The rows lie along a hidden order. The number after each row says roughly how far along it the row is, from 0 to 12. A new part has a new order.
In the rows, 100 means zero.
[ 75  74  97  90 102  79 110 102  87  30 135 104  71 105  96  71 101 105
 111 126  73 112  96  75  84  93  56  84 116 127 140  47  99 116  97 116
 131  93 134  98  96  87  91 101  88  78  98 110 107 118  97 121 114  68
 103 102 118 114  96 121 110 116  92 103 114 105 108 114  85 110 108   0
  76 141  95  86  89 103  79  61 108  40  83  74 108 102  92  88  79 126
 138  69 167  69 105 190  98 105 128 103 127 106 116  95] | 12
[107  95 136 122  97 112 117  93 112 111 112  56  99  79 107 124  30 100
  86 138  83 103  82 124  88 104 104  96 108 151 168 145 146 106 101 110
  40 130  49 109  74 112 102  65 122  77  94 101 107 102  97 141 140  75
  92 106  90  90 139 106 107 122  88 103  66  71 120  94 125 164  99 181
  77 101  93 189 103 111  40 104  99   0 128 115  89 151 117 104 138 127
 128  73 135 124 104 111 103 106 110  71  54  99 183 117] | 0
[ 71  80 106  77 101  85 113 109  82  40 141 112  85 102  92  85 108 108
 113 115  68 111  96  84  96  86  60  97 128 130 148  73 109 119  95 121
 123  95 130  98  93 101  92 107  77  79  99 109  94 106 102 107 130  71
 105 100 111 117  84 110 113  97  95  96 111 115 106 114  86 104 103  26
  75 113 110  81  88 102  93  51 108  64  80  73 110 101  83  91  80 109
 131  93 174  72 102 159  95 112 141 101 133 105  85  89] | 12
[ 81  78 103  83 101  85 122 111  73  46 139 108  84  78  98  76 100 105
 112 111  65 115 104  77  94  83  75  99 120 118 124  63  84 120 107 114
 148  90 163  95 102  98 101 110  79  89 100 103 101 116  97 107 127  68
 100 100 113 112  91 115 114 102  98 107 120 112 104 113  82  86  99  46
  77 123 102 100  96 106  82  67 102  73  94  80 108  77  77  81  74 113
 134  91 170  74 102 155  96 108 123  99 122 103  86  96] | 12
[ 99  86  92  82 104 100 130 113 111   6 112  94 106  81  95  81  81 102
  96 106  72  76 109 109  81  52  53  79 122 113 100 118 113 106  95 127
  94  95 131 112 101  96 107 112  93  98 103 104 101  93  99  86 149  56
 101  93  72  82 103 109  97 117 104  91 147 102  85  99 105 107  94 102
  99 111 106 154  91 114 101 101 113  48 130 121  98 103  78 103  90  82
  91 109 172  89 108 120  95 107 143 111 104  95  94  94] | 12
[117 123  87 108  96 121  97  89 134 187  73  85 112 119 113 124 100 101
  89  79 130 108 102 119 107 102 120  98  90  77  58 172  87  93 108  83
  67 120  11 105  99  96 101  91 124 114  97  88 108  85  96  87  69 134
  91 102  85  89  96  74 110  92  92  94  87  90 100  88 114 105  99 159
 128  59 107 120 119  96 109 143 102 123 114 113  92 104 120 115 137  81
  91 111  40 109  95  59 105  92  87  91  73  98 100 108] | 0
[121 118 108 107  94 111 100  93 104 176  68  92 112 116 105 113  95  96
  92  87 141 103 103 121 107 120 107 105  89  84  59 136 119  85 108  87
  67 119  49  98  98 107 112  88 124 116 101  90  99  89  95  96  73 133
  95 100  92  87 111  88  96  88  92  95  91  94  99  87 115 105 100 170
 127  78 103 132 106 103  92 159 115 109 133 112  90 114 136 121 132  85
  78 111  64 135  98  88 104  97  27  47  70 101 122 109] | 0
[ 98  84 105  85 103  97 130 125 100  34 109  87 117  87  98  79  71  92
  95 113  55  80 105 111  84  83  53  76 114 112 116 143 103 108 105 118
  96  94  98 116 107  99 116 115  83  92  99 104 101  97 111  84 151  54
  98  92  76  87 110 105 109 119 103  98 120 101  93  99 107 125  96 129
  87 108  92 141  94 108  97  97 119  20 125 107  96  83  79  82  79  91
  94 103 180  88 107 155  94 104 132 112 109  89  89  91] | 12
[ 94 110  96 117  98 103  73  91  80 200  82 101  82 132 111 102 117 107
  99  96 135 121  86  93 109 112 155 129  82  91  80  64 102  98  99  73
  93 104 114  90  99  96  69  86 105 102  99 102 101  95 102 136  45 132
  99 107 130 114  82  87  89  74  94 102  84 103 121  97 101  87 105  93
 122 102 100  59 106  81  71 106  84 112  58  90 101 112 124 100 118 111
 112 107  30 114  94  78 105  89  37  86  92 106 107 110] | 0

[ 70  68  91  93 111  91 100 128  73 119 111 105  92 106  83  82  99  88
  96 115  99  96 114 101 102 105  92  98  92  87  97  84  87 107  94 106
 114  98  88  86  91 102  84 107 101 101 103  96  96  44 117  96 112 109
  74 114  75 109  84  73  87 104 113 110 116  90 111  95] | 5
[ 75 101  65  88 122 104  93 138  59 111 117 104  85 127  84  66  97  94
  88 141 100  98 119 100 102 100 101 100  93  85  94  94  78 112  86 104
 139  86  85  81 113 104  87 114 107 117 105  96  98  52 120  97  97 108
  54  94  80 105  67  80  70  94 118 108 120  90 121 105] | 1
[ 90  83 103 101 119 102 120 121  97 107 106 115  85 104  83  78 102  92
 103  98  96  97 112  99 103  99 100 104  93  97 100  81 103 110  92 110
  84 102 103 102  72 101  89  99 101 102 102  98  99  82 124  96 108 109
  78  98  74 101  87  90  94 108  96 110  98  92 105  84] | 7
[126 105 107 106  90 112  88  83 135 113  83 114 105  84 110 115 102 111
 103  75  90 108  98 101  96  91 110 108 109 113  99 109 112  91 109  89
  79 107 106 109  74  97 109  90 103 114  98 105 105 145  85 100  94  89
 135  86 131  93 105 124 112 100 103  96 101 110  86 105] | 6
[133  92 113 106  86 101  92  52 129 116  82 118 113  74 106 134 103 106
 108  63  95 106  97 103  96  94 107 101 108 113 100 112 131  89 118  91
  76 114 103 120  80  96 108  91  98 111  97 102 105 134  80  99  95  88
 159  87 121  98 120 119 123 103 109  93 101 104  79 109] | 6
[ 83 128  87 101 106 105  71 150  56  93 113  84  85 102  92  73 100  98
  87 137  75  94 116  98  81  83 105  84  93  85  93 101  71  97  82 100
 169  99  97  86 122 101  91 119  98 120  98  98  89  77  94 104 100 101
 124 116  52 108 101  71  51  90  96 107  93  88 103 111] | 1
[ 89 138  90 101  88 116  66 147  81 103 102  88  93  82 103  81  99 106
  93 123  76 102 110  99  79  84 105  90 101  86  92 113  71  91  93  98
 157 103 103  84 125 101  95 115 100 130  99 102  97 116  90 105  99  92
 153 114  67 102  95  88  69  79  91 101  96  98  91 120] | 3
[ 79  77  83  94 114 104 124 139  89 128 103 121  93 115  86  72  97  92
  94 100 109 101 114  96 110 107  95 116  98  95  98  84  90 115  95  98
  81  91  88  88  75 103  87 103 109 102 108  99 110  57 131  90 109 106
  50  84 101 102  61  96  99 107 111 110 124 101 124  91] | 6
[ 76 110  81  94 116  96  94 153  50 109 114 108  86 123  84  51  98  94
  92 136  94  99 118  98  96  97 101  96  98  81  94  89  81 106  80 106
 143  94  78  84 100 104  85 115 101 109 105  97  95  54 120  97  99 108
  80  96  67 111  73  76  81  98 115 111 113  92 117 115] | 2
[106 129  72  86  84 116  61  74 119 131  94 118 109  85  97 122  98  99
  96  94 100 106 109 110 103  97 109  99 101 103  97 133  98 104 121  65
 103  95  92  96 131  97 106 103 111 129  99  92 106 122  78  99  85  88
 116  77 103 103  92 112 102  82 122  89 114  95  98 134] | 2
[108 127  84  95  87 122  65 127 104 111 102  98  96  72 102  70 100 101
  93 120  82 104 107 106  88  85 110  92  98  92  97 117  80  93 108  89
 130 101 101  88 126 101 101 109 104 128  97  98  98 128  88 101  92  95
 129 102  81 109 102 112  68  82 100  98  97  95  96 116] | 2
[109  87 123 111  97 123 117  83 146  89  89 104  96  69 114 167 102 111
 103  80 105 106  86 102 105  92 107 119  97 120 102 102 103 102 110 105
  62 100 126 105  93  99 111  79 103 103  96 107 101 146  78 102 103  96
 130 107 128  78 113 123  84 101  91  94  94 109  81  66] | 11
[116  69 108 106  82 115 110  53 150 124  77 124 117  65 116 163 100 110
 105  56 116 112  88 104 111 106 100 122 108 125 101 109 120  99 125  83
  34 103 109 116  79  97 107  84 103  94 101 105 115 139  82  94 101  84
 121  82 144  87 102 130 128 107 111  91 116 112  91  86] | 11
[108 127  52  77  95 121  70 104 106 141 108 126 104  90  92 102  97  87
  99 114 100 104 117 109 106  91 103  95 101  90  98 118  99 111 115  75
 104  87  76  86 116 101 105 119 116 140 103  88 113  83 105  95  93  96
  65  66 112 119  70 109 116  93 148  94 120  83 118 127] | 0
[ 67  92  69  88 106  97 103 133  64 130 108 115  98 121  84  64  96  96
  89 122 109 102 118  98 105 105  96 105 101  86  94  92  87 109  92  94
 111  92  81  88  97 103  83 114 109 106 109  98 107  45 118  91 100 103
  53  88  86 107  54  79  98 100 125 108 136  97 128 113] | 3
[131  78 118 104  88  93  93  21 161 105  87 114 118  63 101 174 106  92
 118  41  99 100  85 113 104 102 101  94  99 116 105 111 155  96 131  96
  41 115 107 131  72  94 111  91  93 100  93  95 100 133  74 104 104  94
 149  88 123  99 137 114 132 111 107  91  92  95  67 101] | 8
[100  74 135 120 116  84 128 106  89  75 101 104  90 100 106  93 103 117
 103  87  99 101  91  92  97 109 103 114 103 110  98  78 108  98  84 124
  87 112 116 110  57  98  92  80  91  67 101 113  95 119 104 100 106 103
 123 122  96  81 115  93  95 112  71 108  92 116  90  73] | 12

New part:
[ 74  98  99 119 102  65  75 104 129  87  97  87  94  89 129  97  98  84
 106 106  96  95 108  91  87 102  95 109  92 105 141 104 109 113  92 122
  94 149 117 136 103 100 130  88 113 118 111  84  92 118  81  99 107 104
  93  50  99  90  92  93  99 101 101  83  86 108 110  93  95  97  92 121
  77  92 101] | 5
[103 100 118  87 112  65 116  85 112 103 103 125  96 116 109  71 100 125
 109 109 108 100 106 101  99  90 116  84  90  68  93 102 107  94 107  35
  85  87 117 130 113  85  74  99 102  99  97 105 116  92  99  66  92 110
  97  93 102 107 103  94 115 124  96  92 122  88  84 130 103  95 119  77
 103  73  87] | 2
[ 84  92  85 126  95  70  66 113 148  78 102  58  83  85 137 117 103  60
 101 107 100 100 118  94  82  89  84 112  98 123 131 100  98 122  91 168
 111 145 105 103  83 117 157  89 111 126 110  80  76 122  92 123 110  98
  89  50  95  99  92  92  88  85  91  94  74 111 115  75  99 107  84 138
  80 114 115] | 9
[ 76  93  93 121  99  61  71 107 142  82  99  70  89  88 136 104 101  71
 104 107  99  97 116  93  86  96  88 111  94 112 137 102 104 121  91 141
 102 150 112 125  93 108 140  89 113 123 113  81  86 121  85 108 109 100
  91  52  96  95  91  93  96  93  96  89  81 109 113  83  97 103  89 135
  77 103 108] | 7
[ 94  90  79 142  84 100  68 109 158  70 104  29  75  86 148 137 106  53
  91 100 107 105 134  97  80  97  79 118 104 121 136 101  93 112  73 198
 133 120 105  80  76 121 169  81 114 126 110  79  76 122 117 150 104  96
  74  46  88 100  96  91  72  69  76  96  66 115 114  68  99  97  64 151
  84 133 122] | 12
[ 74  93  96 123  98  64  74 104 138  82  99  73  87  91 134 104  99  73
 104 106 102  98 114  94  88  99  89 116  94 110 143 100 105 118  83 144
 103 143 114 121  98 107 142  86 113 122 114  79  93 119  91 107 108 101
  91  50  94  99  90  93  94  92  95  86  78 112 109  84 100  97  86 137
  80 105 110] | 7
[ 72  93 100 118 104  54  73  99 133  86  97  88  92  93 137  93 101  85
 108 107  97  92 117  92  87 106  96 106  88  95 139 106 111 114  93 108
  91 145 120 140 105  97 119  89 116 116 110  85  93 116  82  96 104 104
  90  40  98  89  93  94 102 104 100  83  91 104 108  99  93  99  94 116
  77  89  96] | 5
[ 99  95 111  97 111  48 103  88 128  94 105 116  88 111 125  78 103 110
 110 114 104 100 119  96  90  89 113  82  84  76 104 106 109 102 106  54
  89 107 117 134 102  87  89  96 108 105 100 102 106 101  92  77  93 110
  93  68 100 101 102  91 112 123  96  90 115  89  89 125 100  98 116  83
  95  72  89] | 3
[ 75  96 103 118 104  60  83  96 126  89  98  89  93  96 131  92  99  92
 107 107  99  94 113  92  89 104 100 105  89  93 135 105 110 109  91 101
  92 138 120 141 107  94 115  88 114 114 110  87 100 113  84  91 103 105
  91  50  98  93  94  93 102 106  99  83  95 105 104 101  96  94  97 113
  80  86  96] | 5
[102 100 118  89 110  70 120  85 110 103 103 123  93 117 108  74  98 124
 107 109 111 103 103 100 100  90 119  89  92  67  99 100 107  92  98  49
  89  84 118 128 113  86  79  94 103 100 101 104 123  94 103  69  91 110
  98  94  99 112 102  93 108 122  94  88 116  92  82 130 106  89 118  81
 104  78  91] | 2
[ 93 102 115 103 106  68 110  95 121  96 103 114  87 111 120  82  96 109
 106 110 105 106 107  94  85  88 111  97  94  82 116 100 107  97  94  74
  92 113 119 135 106  92 107  88 107 110 106  94 115 103  95  81  97 110
  97  76  98 106  99  89 106 116  95  84 105 100  92 113 105  85 113  96
  96  86  98] | 4
[104 105 107  94 111  66 104 100 121  97 104 124  92 109 110  78 100 112
 109 115  99 104 105  92  88  82 111  82  90  86  99 104 105 102 114  54
  86 121 114 130  96  90  99  98 104 107  98 103  99 103  84  79  97 111
  99  82 107  97 103  89 112 125 101  91 116  91  95 120  99  99 121  80
  97  74  90] | 3
[ 84  87  85 126  94  64  63 108 154  77 102  50  81  86 145 119 105  58
 101 108 104  99 126  97  83  94  83 112  95 118 132 102  99 123  86 168
 115 138 104 102  85 116 158  88 113 126 111  79  78 121  97 126 108  97
  84  43  91 101  93  92  87  84  87  94  74 110 113  77  99 107  80 142
  81 116 114] | 9
[ 82  91  86 124  96  63  65 110 149  79 101  61  84  83 139 114 103  62
 103 108 101  98 120  94  83  92  83 111  95 119 132 101 100 123  91 160
 108 144 105 102  88 113 154  89 112 125 111  80  78 122  90 119 110  99
  88  49  94  98  92  92  91  88  93  93  74 110 113  77  98 106  85 139
  78 110 113] | 8
[ 74  99  96 118 102  67  74 107 131  87  98  87  94  90 128  98  99  82
 108 107  95  96 107  90  86 100  93 108  94 108 141 103 108 115  95 120
  92 155 116 136  99 101 133  88 115 122 111  85  89 119  79 101 108 104
  93  52 101  89  92  93  99 100 103  85  85 108 113  89  94  99  93 123
  78  94 102] | 6
[ 81  86  88 128  94  60  66 106 152  76 102  51  81  87 146 118 104  60
 101 106 105  98 129  97  84  96  83 113  95 115 134 101  99 123  83 168
 116 135 108 105  88 113 156  86 113 125 111  80  82 121  98 123 108  97
  85  44  90 102  92  93  87  84  87  92  74 111 111  78 100 105  81 143
  79 116 114] | 9
[100 101 125  66 114  80 123  77  75 119  99 146 114 118  73  62  97 144
 110 102 109  93  87 107 117 103 122  93  92  62  80  98 108  91 109   9
  73  62 109 129 136  79  36 108  94  86  96 112 131  79  99  45  90 105
 111 124 104 110 100 104 119 129 106  94 129  83  78 135 104  98 124  62
 111  66  83] | 0
[ 94  95  76 138  88  96  64 116 157  72 104  38  79  84 140 133 106  54
  94 103 101 105 124  94  78  91  80 112 104 129 133 101  93 116  85 193
 126 134 102  82  73 122 169  86 111 125 107  81  68 123 105 146 108  97
  79  53  94  95  96  90  78  75  85  99  70 113 119  67  97 104  70 147
  83 126 119] | 11
